grid =
[[112 118 131 126 110 127 146 106]
 [105 136 144 124 106 140 128 130]
 [150 149 122 137 142 152 152 108]
 [120 137 142 134 115 107 137 123]
 [131 128 118 128 138 152 129 136]
 [120 151 130 121 131 152 137 128]
 [151 132 142 104 117 127 128 125]
 [144 128 147 152 108 141 145 148]
 [148 111 114 107 124 149 118 123]
 [148 122 113 132 108 116 122 105]
 [137 133 145 137 142 127 135 107]]
Indices start at 1.
(1, 1) -> 112
(11, 1) -> 137
(6, 2) -> 151
(7, 8) -> 125
(11, 7) -> 135
(8, 2) -> 128
(5, 3) -> 118
(10, 6) -> 116
(10, 8) -> 105
(8, 5) -> 108
(5, 2) -> 128
(8, 3) -> 147
(8, 7) -> 145
(7, 7) -> 128
(7, 4) -> 104
(5, 4) -> 128
(6, 1) -> 120
(2, 5) -> 106
(1, 4) -> 126
(9, 7) -> 118
(4, 5) -> 115
(8, 8) -> 148
(4, 7) -> 137
(3, 2) -> 149
(1, 8) -> 106
(9, 2) -> 111
(1, 5) -> 110
(8, 4) -> 152
(11, 8) -> 107
(6, 8) -> 128
(4, 4) -> 134
(10, 4) -> 132
(2, 7) -> 128

A =
[[126 125 127 124 144 111 127 133 112]
 [133 113 134 125 127 123 130 141 125]
 [113 124 135 146 107 144 142 127 144]
 [133 123 130 125 126 129 127 132 129]]
Rows and columns are counted from 1.
(1, 1) -> 126
(2, 5) -> 127
(4, 4) -> 125
(2, 4) -> 125
(1, 9) -> 112
(2, 9) -> 125
(2, 8) -> 141
(3, 4) -> 146
(4, 2) -> 123
(4, 8) -> 132
(1, 4) -> 124
(4, 3) -> 130
(4, 5) -> 126

X =
[[131 124 131 145 125 132 125 122 125 127 115]
 [128 131 137 150 120 137 121 118 125 127 108]
 [130 127 134 147 118 134 124 120 125 127 112]
 [134 123 131 147 127 130 122 121 125 125 116]
 [125 130 128 126 123 131 131 129 129 130 126]
 [134 121 130 147 126 129 123 122 127 125 117]
 [131 127 129 136 131 128 123 124 126 126 124]
 [129 131 136 150 121 136 122 118 125 128 108]
 [133 120 126 138 131 127 128 126 128 127 123]
 [129 124 127 132 129 129 131 126 125 129 124]
 [134 119 126 139 131 127 128 126 125 126 123]
 [123 132 129 124 126 132 133 128 127 131 126]
 [133 121 124 130 136 124 128 129 127 126 131]
 [129 126 128 132 131 129 128 126 127 128 125]]
Rows and columns are counted from 1.
row 1 col 1	131
row 13 col 3	124
row 12 col 10	131
row 3 col 4	147
row 11 col 7	128
row 5 col 6	131
row 2 col 2	131
row 9 col 6	127
row 13 col 8	129
row 11 col 5	131
row 4 col 10	125
row 12 col 11	126
row 14 col 6	129
row 1 col 11	115
row 7 col 1	131
row 7 col 9	126
row 10 col 1	129
row 13 col 5	136
row 12 col 3	129
row 2 col 3	137
row 6 col 3	130
row 10 col 11	124
row 10 col 9	125
row 12 col 6	132
row 11 col 11	123
row 11 col 2	119
row 8 col 9	125
row 9 col 4	138
row 10 col 5	129
row 14 col 8	126
row 7 col 3	129
row 2 col 9	125
row 12 col 8	128
row 9 col 11	123
row 9 col 3	126
row 1 col 7	125

arr =
[[114 143 122 110 134 124]
 [143 126 114 118 111 138]
 [136 113 138 151 124 128]
 [126 140 114 103 124 133]
 [130 140 113 104 123 132]
 [134 115 142 152 126 125]
 [111 132 141 131 146 117]
 [111 129 144 137 146 118]
 [134 135 109 109 117 137]]
Indices start at 1.
row 1 col 1 -> 114
row 8 col 6 -> 118
row 9 col 1 -> 134
row 1 col 6 -> 124
row 2 col 6 -> 138
row 5 col 1 -> 130
row 8 col 5 -> 146
row 8 col 3 -> 144
row 4 col 3 -> 114
row 8 col 4 -> 137
row 4 col 1 -> 126
row 3 col 3 -> 138
row 2 col 1 -> 143
row 2 col 5 -> 111
row 2 col 4 -> 118
row 3 col 6 -> 128
row 6 col 5 -> 126
row 5 col 5 -> 123
row 7 col 6 -> 117
row 8 col 1 -> 111
row 3 col 2 -> 113
row 7 col 1 -> 111
row 8 col 2 -> 129

B =
117  133  116  119  144  118  131  139  129  121  119  123  118
130  126  135  110  145  147  138  135  121  116  128  116  107
126  110  107  148  126  115  116  123  123  115  126  112  110
112  137  143  130  139  141  128  112  145  135  110  119  141
136  110  111  145  143  143  115  148  115  108  123  133  107
122  115  127  143  133  125  111  115  118  120  126  143  148
138  119  135  149  136  111  140  133  138  126  128  121  115
133  141  119  141  138  136  109  131  138  135  133  118  128
116  119  144  132  108  147  130  107  148  113  126  133  120
123  144  132  148  119  112  145  107  107  112  140  128  118
142  123  133  108  142  119  133  131  148  144  128  144  147
138  145  135  111  134  130  127  125  113  128  116  131  139
122  112  126  138  143  134  142  117  133  120  128  135  142
118  123  145  143  135  126  130  109  134  115  124  131  128
Rows and columns are counted from 1.
(1, 1) = 117
(11, 1) = 142
(11, 9) = 148
(7, 3) = 135
(3, 6) = 115
(9, 11) = 126
(2, 3) = 135
(8, 6) = 136
(9, 9) = 148
(8, 1) = 133
(10, 1) = 123
(9, 3) = 144
(5, 9) = 115
(7, 8) = 133
(1, 8) = 139
(7, 13) = 115
(13, 10) = 120
(10, 10) = 112
(12, 8) = 125
(8, 5) = 138
(7, 5) = 136
(6, 10) = 120
(1, 7) = 131
(12, 1) = 138
(14, 1) = 118
(12, 5) = 134
(11, 6) = 119
(1, 5) = 144
(5, 11) = 123
(3, 2) = 110
(4, 6) = 141
(3, 8) = 123
(5, 12) = 133
(10, 2) = 144
